Here is a tiny trained network, its code and every weight. The questions are about switching its units off for an input and a target symbol, where a switched-off unit gives its printed mean instead of its output.

import numpy as np


def w(rows, s, z=0):
    codes = np.array(rows[::2]) - 128.0
    scale = np.full(codes.shape[1], s)
    scale[-1] = z or s
    return codes * scale


def norm(h):
    return h / np.sqrt((h * h).mean(-1, keepdims=True) + 1e-5)


def f(y):
    return np.maximum(y, 0)


def softmax(a):
    e = np.exp(a - a.max(-1, keepdims=True))
    return e / e.sum(-1, keepdims=True)


def log_softmax(a):
    a = a - a.max(-1, keepdims=True)
    return a - np.log(np.exp(a).sum(-1, keepdims=True))


def net(x, mask):
    ids = ['ΣΨΩαβγδζηθλμξπτ'.index(c) for c in x.split()]
    T = len(ids)
    res = E[ids] + P[:T]
    u = 0
    for l in range(2):
        q, k, v = (norm(res) @ M[l].T for M in (Q, K, V))
        z = softmax(np.where(np.tri(T) > 0, q @ k.T / 3**0.5, -1e9)) @ v
        res = res + np.where(mask[u], z, O[l][:, -1]) @ O[l][:, :-1]
        u += 1
        y = f(norm(res) @ A[l][:, :-1].T + A[l][:, -1])
        res = res + np.where(mask[u : u + 4], y, B[l][:, -1]) @ B[l][:, :-1]
        u += 4
    return log_softmax(norm(res)[-1] @ U[:, :-1].T + U[:, -1])


Q, K, V, O, A, B = {}, {}, {}, {}, {}, {}
E = w([
[42,96,191,96,63],'Σ',
[96,132,187,129,126],'Ψ',
[96,132,181,126,128],'Ω',
[24,191,186,24,129],'α',
[106,115,106,121,196],'β',
[115,131,199,117,134],'γ',
[102,135,124,121,214],'δ',
[152,174,125,105,145],'ζ',
[120,129,203,124,141],'η',
[125,177,126,188,192],'θ',
[117,196,140,192,4],'λ',
[134,99,186,95,136],'μ',
[170,133,128,88,150],'ξ',
[124,88,201,183,189],'π',
[138,101,125,182,157],'τ',
],0.02)
P = w([
[34,114,98,46,210],'0',
[56,94,121,52,241],'1',
[86,89,125,48,241],'2',
[109,99,127,76,206],'3',
[132,98,130,100,194],'4',
[152,104,136,116,173],'5',
[172,105,140,136,156],'6',
[206,107,152,142,128],'7',
[227,103,158,159,117],'8',
[253,99,170,171,99],'9',
],0.0064)
Q[0] = w([
[178,95,81,186,131],'L0H0',
[51,189,69,216,58],'L0H0',
[254,77,223,122,240],'L0H0',
],0.0091)
K[0] = w([
[89,130,162,156,132],'L0H0',
[50,163,71,110,143],'L0H0',
[252,114,154,189,138],'L0H0',
],0.013)
V[0] = w([
[243,12,158,41,102],'L0H0',
[143,166,227,34,115],'L0H0',
[2,123,145,99,118],'L0H0',
],0.0056)
O[0] = w([
[50,87,11,248,146,235],'L0H0',
[73,201,166,142,139,108],'L0H0',
[254,71,114,196,43,255],'L0H0',
],0.0093,0.00036)
A[0] = w([
[169,210,164,161,104,144],'L0N0',
[65,163,152,105,105,160],'L0N1',
[131,210,50,72,141,75],'L0N2',
[255,73,129,205,121,253],'L0N3',
],0.009,0.0035)
B[0] = w([
[118,171,202,179,116,181],'L0N0',
[146,136,162,40,86,196],'L0N1',
[63,35,246,128,75,161],'L0N2',
[138,127,2,53,85,253],'L0N3',
],0.0076,0.0051)
Q[1] = w([
[125,225,150,110,188],'L1H0',
[4,60,148,173,156],'L1H0',
[110,222,86,111,53],'L1H0',
],0.012)
K[1] = w([
[118,238,148,220,190],'L1H0',
[102,50,103,243,127],'L1H0',
[79,124,253,12,99],'L1H0',
],0.011)
V[1] = w([
[174,84,183,189,180],'L1H0',
[194,202,101,170,148],'L1H0',
[91,191,137,2,169],'L1H0',
],0.0067)
O[1] = w([
[254,105,118,143,84,158],'L1H0',
[169,125,142,48,213,30],'L1H0',
[100,181,57,114,104,253],'L1H0',
],0.0094,0.0024)
A[1] = w([
[102,88,142,115,105,211],'L1N0',
[145,154,110,115,174,4],'L1N1',
[126,85,104,152,186,170],'L1N2',
[217,249,112,129,100,17],'L1N3',
],0.013,0.0025)
B[1] = w([
[165,74,48,136,220,200],'L1N0',
[117,165,166,254,86,163],'L1N1',
[145,140,175,83,71,253],'L1N2',
[130,114,23,191,167,183],'L1N3',
],0.0084,0.0064)
U = w([
[110,132,126,134,128,13],'Σ',
[129,135,133,141,98,100],'Ψ',
[114,181,87,180,36,132],'Ω',
[61,59,156,125,4,8],'α',
[143,101,37,97,111,252],'β',
[120,142,158,159,106,146],'γ',
[165,184,87,187,208,186],'δ',
[54,194,163,62,92,189],'ζ',
[120,166,177,174,124,197],'η',
[185,188,154,78,172,63],'θ',
[130,156,153,112,144,150],'λ',
[75,66,141,240,135,93],'μ',
[2,135,86,165,161,79],'ξ',
[221,68,187,150,107,62],'π',
[92,63,164,92,244,34],'τ',
],0.013,0.0035)

Each question gives the input, a string of symbols that net reads in full, and the target symbol t.
The units are the heads (3 rows each of Q, K, V and O) and the neurons (one row each of A and B). Each row of codes is followed by its name. A weight is (code - 128) times the scale printed after its matrix; where a second scale follows, it is the last column's (O, A, B and U).
mask holds one flag per unit, layer by layer, with each layer's heads first. A switched-off unit (its flag False) gives its mean, the last column of its rows in O or B, instead of its output. The means were averaged over made-up inputs and are rounded, as every weight is.
A unit's drop is (log p(t) with every unit on - log p(t) with that unit switched off) / (log p(t) with every unit on - log p(t) with every unit switched off).
The circuit of an input: a set's keep is (log p(t) with only the set's units on - log p(t) with every unit switched off) / (log p(t) with every unit on - log p(t) with every unit switched off). Starting from all 10 units, units are removed one at a time, each time the one whose removal leaves the highest keep (on an exact tie, the one counted first), for as long as the keep stays at least 0.8.
units of the circuit, in order: the units of the circuit, biggest drop first
most important unit: the unit with the biggest drop
k most important neurons: the k neurons with the biggest drops, biggest first
top k neurons in layer l: the k neurons of layer l with the biggest drops, biggest first
input λ β α τ Σ β γ Σ ζ, target ζ: units of the circuit, in order -> [L0H0; L0N2]
input γ δ π η, target π: most important unit -> L1H0
input λ α τ λ μ γ β, target μ: units of the circuit, in order -> [L0H0; L0N3; L1H0; L1N0]
input ζ γ Σ ξ τ τ π, target τ: units of the circuit, in order -> [L0N3; L1H0]
input η τ ξ, target τ: units of the circuit, in order -> [L0N2; L0N3; L0H0]
input Ω α τ τ δ Ω α π π ζ, target π: units of the circuit, in order -> [L0H0; L0N2; L1H0]
input η τ θ τ β α τ ζ ξ, target τ: units of the circuit, in order -> [L0H0; L0N2; L1H0]
input β Ω Ω α π β δ, target π: units of the circuit, in order -> [L1H0; L1N2; L0N1; L0N3]
input Ψ ζ ζ θ τ μ γ, target τ: units of the circuit, in order -> [L0H0; L1N0]
input τ τ β α α β π, target π: units of the circuit, in order -> [L1N2; L0N3]
input π γ π τ γ, target τ: top 2 neurons in layer 1 -> [L1N2; L1N0]
input μ γ ζ, target μ: units of the circuit, in order -> [L0N2; L0H0; L0N3; L1N2]
input τ η ξ δ θ π δ π ζ, target π: 2 most important neurons -> [L0N2; L0N1]
input θ β β Σ ζ η β, target η: most important unit -> L0N3
input η θ τ η, target τ: 2 most important neurons -> [L0N3; L1N2]
input β π β, target π: 2 most important neurons -> [L0N3; L1N2]
input τ τ μ β τ τ ξ μ β, target ξ: 2 most important neurons -> [L0N3; L1N0]
input τ η π β δ ζ α μ Ω, target μ: 2 most important neurons -> [L0N3; L1N2]
input τ θ α γ, target θ: top 2 neurons in layer 0 -> [L0N3; L0N2]
input ξ ζ π α τ ζ, target τ: most important unit -> L0N2
